Here is a tiny trained network, its code and every weight. The questions are about switching its units off for an input and a class, where a switched-off unit gives its printed mean instead of its output.

import numpy as np


def w(rows, s, z=0):
    codes = np.array(rows[::2]) - 128.0
    scale = np.full(codes.shape[1], s)
    scale[-1] = z or s
    return codes * scale


def norm(h):
    return h / np.sqrt((h * h).mean(-1, keepdims=True) + 1e-5)


def f(y):
    return y / 2 * (1 + np.tanh(0.7978845608 * (y + 0.044715 * y**3)))


def log_softmax(a):
    a = a - a.max(-1, keepdims=True)
    return a - np.log(np.exp(a).sum(-1, keepdims=True))


def net(x, mask):
    res = np.array(x, float).reshape(1, 6) / 4 @ E
    u = 0
    for l in range(2):
        y = f(norm(res) @ A[l][:, :-1].T + A[l][:, -1])
        res = res + np.where(mask[u : u + 9], y, B[l][:, -1]) @ B[l][:, :-1]
        u += 9
    return log_softmax(norm(res)[-1] @ U[:, :-1].T + U[:, -1])


A, B = {}, {}
E = w([
[134,91,37,140,81,2,100,117,124,123],'x0',
[106,141,122,127,151,112,153,118,116,139],'x1',
[114,135,137,148,146,110,123,147,157,98],'x2',
[47,137,98,236,4,179,161,107,148,129],'x3',
[153,133,123,122,109,135,140,137,126,129],'x4',
[132,116,97,116,117,164,121,142,122,118],'x5',
],0.0028)
A[0] = w([
[190,91,159,50,205,75,116,168,58,76,146],'0.n0',
[126,157,143,92,91,128,107,141,116,151,49],'0.n1',
[93,125,88,251,50,169,181,21,204,127,111],'0.n2',
[109,131,53,125,143,126,79,107,151,133,98],'0.n3',
[102,135,53,115,93,29,61,186,138,169,93],'0.n4',
[120,73,79,104,70,24,116,135,76,88,80],'0.n5',
[64,126,129,157,122,115,85,190,215,91,245],'0.n6',
[139,118,194,116,106,174,75,121,159,122,145],'0.n7',
[102,78,88,127,111,157,212,29,102,176,190],'0.n8',
],0.003,0.0011)
B[0] = w([
[55,146,116,75,4,81,67,236,52,105,214],'0.n0',
[67,141,84,142,133,95,122,154,210,99,116],'0.n1',
[111,123,124,32,100,56,60,181,33,68,255],'0.n2',
[169,143,124,179,106,111,152,200,120,190,138],'0.n3',
[151,91,82,122,148,211,185,96,165,182,193],'0.n4',
[183,66,80,233,158,198,201,74,200,226,198],'0.n5',
[187,152,131,63,102,121,169,128,71,208,176],'0.n6',
[77,146,110,116,165,135,198,122,118,156,139],'0.n7',
[159,137,148,115,127,104,119,175,159,72,164],'0.n8',
],0.0029,0.0032)
A[1] = w([
[177,69,90,161,139,111,97,96,178,119,137],'1.n0',
[113,157,252,91,179,224,175,132,121,111,139],'1.n1',
[38,103,133,221,9,101,168,158,15,86,177],'1.n2',
[138,84,83,100,11,132,98,190,99,116,247],'1.n3',
[170,89,62,179,136,65,105,105,206,120,139],'1.n4',
[172,107,122,27,139,96,75,171,78,173,220],'1.n5',
[142,65,139,60,150,83,79,214,83,177,174],'1.n6',
[142,77,34,134,150,95,167,60,206,169,169],'1.n7',
[84,164,196,66,162,246,164,134,149,86,149],'1.n8',
],0.003,0.0011)
B[1] = w([
[117,80,145,200,179,164,191,116,142,151,146],'1.n0',
[153,22,10,228,85,150,202,74,182,187,186],'1.n1',
[133,187,236,25,205,99,29,208,111,75,232],'1.n2',
[95,169,174,95,251,97,148,93,123,119,254],'1.n3',
[161,94,123,188,142,231,185,53,148,178,169],'1.n4',
[55,169,171,164,102,151,106,118,136,55,214],'1.n5',
[73,194,182,128,40,142,92,161,105,85,204],'1.n6',
[185,119,137,160,128,254,189,119,188,151,182],'1.n7',
[207,93,49,188,151,50,154,57,175,185,184],'1.n8',
],0.0035,0.0038)
U = w([
[30,255,240,18,88,91,14,236,30,7,253],'0',
[208,18,30,218,112,142,219,47,196,237,3],'1',
],0.0044,0.00041)

Each question gives the input, the list of numbers given to net, and the class t.
The units are the neurons (one row each of A and B). Each row of codes is followed by its name. A weight is (code - 128) times the scale printed after its matrix; where a second scale follows, it is the last column's (A, B and U).
mask holds one flag per neuron, layer by layer. A switched-off neuron (its flag False) gives its mean, the last column of its row in B, instead of its output. The means were averaged over made-up inputs and are rounded, as every weight is.
A unit's drop is (log p(t) with every unit on - log p(t) with that unit switched off) / (log p(t) with every unit on - log p(t) with every unit switched off).
The circuit of an input: a set's keep is (log p(t) with only the set's units on - log p(t) with every unit switched off) / (log p(t) with every unit on - log p(t) with every unit switched off). Starting from the 12 units with the biggest drops (on a tie, the unit counted first), units are removed one at a time, each time the one whose removal leaves the highest keep (on an exact tie, the one counted first), for as long as the keep stays at least 0.8.
circuit, biggest first: the units of the circuit, biggest drop first
most important unit: the unit with the biggest drop
top k neurons: the k neurons with the biggest drops, biggest first
top k neurons in layer l: the k neurons of layer l with the biggest drops, biggest first
drop when u is switched off: that unit's drop, to one decimal
input [6,-4,-4,6,8,-8], class 0: circuit, biggest first -> [1.n2]
input [-7,0,-4,5,2,-5], class 1: top 3 neurons -> [0.n0 1.n1 1.n8]
input [8,4,-8,8,-1,7], class 0: top 3 neurons -> [0.n2 1.n2 1.n1]
input [6,8,0,6,3,3], class 0: top 2 neurons -> [0.n2 1.n2]
input [8,-8,-6,8,-7,4], class 0: top 4 neurons in layer 1 -> [1.n2 1.n1 1.n8 1.n3]
input [-8,0,1,-7,8,-3], class 1: top 4 neurons -> [0.n2 1.n1 1.n8 1.n2]
input [-7,-5,1,6,-6,5], class 1: top 4 neurons in layer 1 -> [1.n1 1.n8 1.n6 1.n5]
input [8,2,7,-6,-8,3], class 1: top 2 neurons in layer 0 -> [0.n5 0.n2]
input [-8,3,-2,-5,2,-8], class 1: top 2 neurons -> [1.n1 0.n2]
input [6,6,4,7,8,6], class 0: drop when 1.n2 is switched off -> 1.3
input [3,-4,-3,4,6,-5], class 0: drop when 0.n2 is switched off -> 2.7
input [5,-8,1,8,-5,6], class 0: drop when 0.n2 is switched off -> 0.1
input [5,8,8,7,0,8], class 0: drop when 1.n4 is switched off -> 0.0
input [6,-4,6,7,8,0], class 0: most important unit -> 0.n2
